Below is a small trained network, with its code and all its weights. Each question gives an input and a target symbol and asks what happens when units are switched off, that is, made to give their printed mean instead of their output.

import numpy as np


def w(rows, s, z=0):
    codes = np.array(rows[::2]) - 128.0
    scale = np.full(codes.shape[1], s)
    scale[-1] = z or s
    return codes * scale


def norm(h):
    return h / np.sqrt((h * h).mean(-1, keepdims=True) + 1e-5)


def f(y):
    return np.maximum(y, 0)


def softmax(a):
    e = np.exp(a - a.max(-1, keepdims=True))
    return e / e.sum(-1, keepdims=True)


def log_softmax(a):
    a = a - a.max(-1, keepdims=True)
    return a - np.log(np.exp(a).sum(-1, keepdims=True))


def net(x, mask):
    ids = ['ΓΩαβμσφ'.index(c) for c in x.split()]
    T = len(ids)
    res = E[ids] + P[:T]
    r = norm(res)
    for j in range(3):
        rows = slice(2 * j, 2 * j + 2)
        q, k, v = (r @ M[0][rows].T for M in (Q, K, V))
        z = softmax(np.where(np.tri(T) > 0, q @ k.T / 2**0.5, -1e9)) @ v
        o = O[0][rows]
        res = res + np.where(mask[j], z, o[:, -1]) @ o[:, :-1]
    y = f(norm(res) @ A[0][:, :-1].T + A[0][:, -1])
    res = res + np.where(mask[3:11], y, B[0][:, -1]) @ B[0][:, :-1]
    return log_softmax(norm(res)[-1] @ U[:, :-1].T + U[:, -1])


Q, K, V, O, A, B = {}, {}, {}, {}, {}, {}
E = w([
[180,88,117,153,147,153],'Γ',
[182,95,116,153,138,151],'Ω',
[168,82,116,146,133,154],'α',
[172,77,115,109,160,127],'β',
[176,161,153,143,219,113],'μ',
[110,112,123,166,255,203],'σ',
[117,132,130,160,153,96],'φ',
],0.0022)
P = w([
[135,248,18,31,96,86],'0',
[66,208,25,68,55,183],'1',
[181,178,130,111,20,195],'2',
[87,155,48,114,102,151],'3',
[187,129,175,135,40,174],'4',
[84,106,91,147,125,128],'5',
[204,99,210,190,53,169],'6',
[81,80,108,148,134,118],'7',
],0.0016)
Q[0] = w([
[32,194,108,65,183,131],'H1',
[187,95,143,186,101,208],'H1',
[173,169,172,76,121,146],'H2',
[80,255,144,77,92,97],'H2',
[62,132,137,30,154,25],'H3',
[3,225,29,18,133,67],'H3',
],0.0052)
K[0] = w([
[141,165,63,86,54,99],'H1',
[117,122,161,156,164,94],'H1',
[66,98,81,115,155,85],'H2',
[98,185,77,86,104,147],'H2',
[126,101,82,42,127,199],'H3',
[168,149,44,2,95,142],'H3',
],0.0067)
V[0] = w([
[94,56,150,236,158,217],'H1',
[59,136,138,106,128,38],'H1',
[206,117,219,168,76,174],'H2',
[162,96,120,64,166,107],'H2',
[139,251,148,161,194,94],'H3',
[139,113,184,49,222,172],'H3',
],0.0023)
O[0] = w([
[87,157,93,106,151,223,74],'H1',
[98,130,60,89,177,38,3],'H1',
[177,251,62,50,62,81,113],'H2',
[242,66,170,78,143,158,161],'H2',
[89,215,183,60,140,140,173],'H3',
[244,212,70,147,73,189,129],'H3',
],0.0022,0.0014)
A[0] = w([
[217,86,133,108,126,162,242],'N1',
[85,80,113,124,94,103,250],'N2',
[47,150,96,167,185,170,196],'N3',
[137,87,234,180,124,178,249],'N4',
[146,78,170,110,106,45,54],'N5',
[130,135,168,153,194,204,165],'N6',
[130,139,133,123,252,94,60],'N7',
[96,106,128,201,108,178,153],'N8',
],0.0032,0.0011)
B[0] = w([
[73,161,145,167,178,124,252],'N1',
[175,199,146,148,160,146,161],'N2',
[211,120,112,188,34,48,185],'N3',
[91,131,66,67,149,58,217],'N4',
[70,76,133,130,32,200,142],'N5',
[62,119,124,103,67,128,202],'N6',
[125,115,158,103,105,253,159],'N7',
[141,106,192,72,149,83,184],'N8',
],0.003,0.0036)
U = w([
[111,203,160,109,97,253,223],'Γ',
[108,107,59,169,248,149,187],'Ω',
[82,55,40,168,27,160,7],'α',
[2,132,153,56,141,60,226],'β',
[185,225,207,79,154,113,25],'μ',
[213,21,168,67,145,122,31],'σ',
[188,187,112,187,78,35,138],'φ',
],0.0075,0.0014)

Each question gives the input, a string of symbols that net reads in full, and the target symbol t.
The units are the heads (2 rows each of Q, K, V and O) and the neurons (one row each of A and B). Each row of codes is followed by its name. A weight is (code - 128) times the scale printed after its matrix; where a second scale follows, it is the last column's (O, A, B and U).
mask holds one flag per unit, heads first, then neurons. A switched-off unit (its flag False) gives its mean, the last column of its rows in O or B, instead of its output. The means were averaged over made-up inputs and are rounded, as every weight is.
A unit's drop is (log p(t) with every unit on - log p(t) with that unit switched off) / (log p(t) with every unit on - log p(t) with every unit switched off).
The circuit of an input: a set's keep is (log p(t) with only the set's units on - log p(t) with every unit switched off) / (log p(t) with every unit on - log p(t) with every unit switched off). Starting from all 11 units, units are removed one at a time, each time the one whose removal leaves the highest keep (on an exact tie, the one counted first), for as long as the keep stays at least 0.8.
units of the circuit, in order: the units of the circuit, biggest drop first
most important unit: the unit with the biggest drop
k most important neurons: the k neurons with the biggest drops, biggest first
heads that matter: for each layer, one digit per head in row order, 1 if its drop is at least 0.15 and else 0, layers parted by /
input Γ φ Γ, target β: heads that matter => 001
input Γ β β β φ μ β β, target Ω: heads that matter => 010
input β Γ Γ, target σ: heads that matter => 001
input Ω β β, target σ: heads that matter => 111
input β β Ω α, target Ω: most important unit => N3
input φ α β σ, target α: units of the circuit, in order => N3; N6
input β φ Γ α σ φ α Ω, target φ: 2 most important neurons => N3; N7
input β σ φ Ω μ β Ω, target μ: 3 most important neurons => N3; N1; N4
input φ φ σ φ μ α, target Γ: units of the circuit, in order => H2; N4; N3
input β σ Γ φ μ β Γ, target μ: heads that matter => 110
input α Γ μ β Γ, target μ: units of the circuit, in order => H2; N3; N1; N4
input φ Γ β μ β σ Γ, target Γ: units of the circuit, in order => H1; N3
input φ β μ β σ φ α Γ, target φ: 2 most important neurons => N3; N7
input μ φ Γ Ω α φ Γ α, target φ: heads that matter => 111
input φ σ Ω β Γ φ Γ, target β: most important unit => N4
input φ β β φ β β μ σ, target α: 3 most important neurons => N3; N6; N7
input β β Ω Ω, target Ω: heads that matter => 001
input φ φ μ Ω Γ Γ Γ μ, target Γ: heads that matter => 010
input σ μ φ φ, target φ: heads that matter => 000
input β Ω α β Ω α φ, target β: 2 most important neurons => N4; N3
